cols: X N B Y J C V R P
[-14 -33  66 120   1  35 -23   2  30] = Petat
[ 69  74 -39  -2  -6 -32  27 -26   6] = zud
[ -6  19  70   2 -71 -39  40 -48  70] = Nam
[  3   6 -33 -49 -63 -10  48   9 -22] = pid
[-10 -38  42  70 -27  44  52  24 -21] = fen
diff Petat: [-15 -33  66 120   1  35 -23   2  30] -> 0, [-14]
after: [1] -> [35]
diff Nam: [ -6  19  70   2 -70 -39  40 -48  70] -> 4, [-71]

cols: M L H T D Z
[ 37 -40 -23 -31  16 -37] = Nam
[ 69  49 -40  -9 -27 -34] = ladak
[ 22  11 -71 -23 -18 -59] = Nul
[ 92  39 -70  11 -63 -30] = fen
[ 83 -47 -67 -27   0  -7] = zopub
[  0  64  -5  12 -17  30] = risar
[ 19 -20 -64   0 -38 -55] = Petat
[ 15  35 -49 -16   2  70] = pid
down: [-23 -40 -71 -70 -67  -5] -> H
down: [ 11 -27  12   0 -16] -> T

cols: G U S F K E A
[ 29  34  27 -16  10  23 -20] -> fen
[  7 -11  10   4 -21  30  14] -> Nam
[-15 -34 -35  89  70 -19 -26] -> zud
[-29  -2  27 -91 -29 -57   0] -> ladak
[ 33  36  52 -57 -48  28  22] -> Rofo
[ 40  51 -39 -37   6 -89  29] -> Petat
[-35 -15  11  13  32 -11 -42] -> pid
down: [ 27  52 -39] -> S
after: [33] -> [36]
diff zud: [-14 -34 -35  89  70 -19 -26] -> 0, [-15]
after: [-39] -> [-37]
diff Rofo: [ 33  36  52 -56 -48  28  22] -> 3, [-57]
after: [-34] -> [-35]

cols: milu masu Bon puze
[ 26 -57 -76 -11] = ladak
[ 56 -27 -75 -78] = fen
[ 64 -58   3  17] = Saf
[ -3 -91 -54  22] = Nul
[-28 -57 -76 -11] = risar
[ 36 -57 -76 -11] = zud
down: [ 22 -11] -> puze
after: [-27] -> [-75]
down: [-11 -78  17  22 -11] -> puze
down: [ 64  -3 -28] -> milu
diff risar: [-28 -57 -76 -10] -> 3, [-11]
after: [-75] -> [-78]

cols: fiper Gike romi pozo madap dere Lani suvar
[-58 -19  18 -13 -17 -72   3   2] -> fen
[-57 -19  18 -13 -57   6 -38 -24] -> pid
[-56 -19  18 -13   4   6 -38 -24] -> zopub
after: [4] -> [6]
after: [-56] -> [-19]
diff zopub: [-56 -19  18 -12   4   6 -38 -24] -> 3, [-13]

cols: dafa latam sube nud sugak diru luvus Tisev zade
[  1  -6  13   3  -6 -13   0   1  -1] : Rofo
[ -2  15   6   1   4 -26 -15 -17  41] : zud
[-49  11  25 -42 -22  25 -19 -37 -31] : pid
[ -2 -39   6  44 -18  61  42  34 -49] : Nul
[ 26  -9 -31  54  22  33   9  39 -33] : Petat
[ 32  30 -73  25  63 -76 -14   2  73] : rig
[ -6 -29  17   6 -24  64  20  35 -87] : Saf
after: [26] -> [-9]
down: [-15 -19  42   9 -14] -> luvus
down: [ 11 -39  -9] -> latam

cols: fep Nepo Zuvun kuf
[-11  10 -36  23] = ladak
[116  24  88  10] = Nul
[ 39  83  11 -51] = Rofo
[ 46  53  48 -28] = zopub
down: [88 11] -> Zuvun
down: [116  39] -> fep
diff Rofo: [ 38  83  11 -51] -> 0, [39]
diff ladak: [-11  11 -36  23] -> 1, [10]
down: [-36  88] -> Zuvun

cols: kide Parof ledof dor mobuk vit zeko Punik
[-16  14  78 -17  32   7  35  40] -> pid
[-8 79 -3 10 28 -4 -5 30] -> rig
[ -7  -8  32  -6  19 -10  -1  20] -> fen
[-7 -8 32 -6 20  3 25 28] -> zud
after: [-4] -> [-5]
down: [79 -8 -8] -> Parof
diff fen: [ -6  -8  32  -6  19 -10  -1  20] -> 0, [-7]
after: [79] -> [-3]
diff fen: [ -7  -8  32  -6  20 -10  -1  20] -> 4, [19]
down: [20 28] -> Punik

cols: Nefo bonun piga bab dagil manuf
[ 1 -4 -1 -2 -2 -1] : zud
[ 3 -1 -2 -1 -1  1] : Nam
[-1  3  1  3  2 -2] : pid
[ 47 -41   6  -7 -37  40] : Nul
[-12   0 102  67  58 -21] : zopub
after: [-4] -> [-1]
asked: [-1  3  1  3  2 -2] -> pid
diff pid: [-1  3  1  4  2 -2] -> 3, [3]

cols: dos Gol bazam tiruk
[-27 -89 -34  -7] = fen
[-27 -92 -35  -8] = zopub
[-27  -6 -34  -6] = rig
[-35 -88 -34  -7] = ladak
[-26 -87 -34  -7] = Nul
[-27 -91 -34  -8] = Petat
down: [-35 -26] -> dos
after: [-88] -> [-34]
after: [-92] -> [-35]
after: [-89] -> [-34]
diff zopub: [-27 -92 -35  -9] -> 3, [-8]
asked: [-35 -88 -34  -7] -> ladak

cols: pogu til zano Pide zuli fas
[ -76  -19 -100  -42  -35   -3] : zopub
[-81 -19 -98 -43 -34  -6] : Petat
[-87 -16 -97 -44 -24 -12] : zud
[-97 -13 -93 -42 -13 -21] : Nam
[ -69  -20 -100  -42  -36    2] : ladak
[ -76  -19 -100  -42  -35   -9] : fen
[-109  -10  -86  -41   -5  -29] : rig
[ -54  -20 -101  -42  -36   10] : risar
[-91 -15 -96 -42 -20 -15] : pid
[-108  -18  -98  -42  -28  -10] : Saf
diff rig: [-109   -9  -86  -41   -5  -29] -> 1, [-10]
down: [-10 -20] -> til
diff Saf: [-108  -17  -98  -42  -28  -10] -> 1, [-18]
after: [-109] -> [-10]

cols: firap vabo ranut Zugo par
[-112  -16  104   45  -93] = zud
[-112  -16   44  -44  -52] = Nam
[-112  -16    9  -53  -52] = ladak
diff zud: [-112  -16  104   45  -92] -> 4, [-93]
down: [-93 -52] -> par
asked: [-112  -16    9  -53  -52] -> ladak
after: [-53] -> [-52]
after: [45] -> [-93]

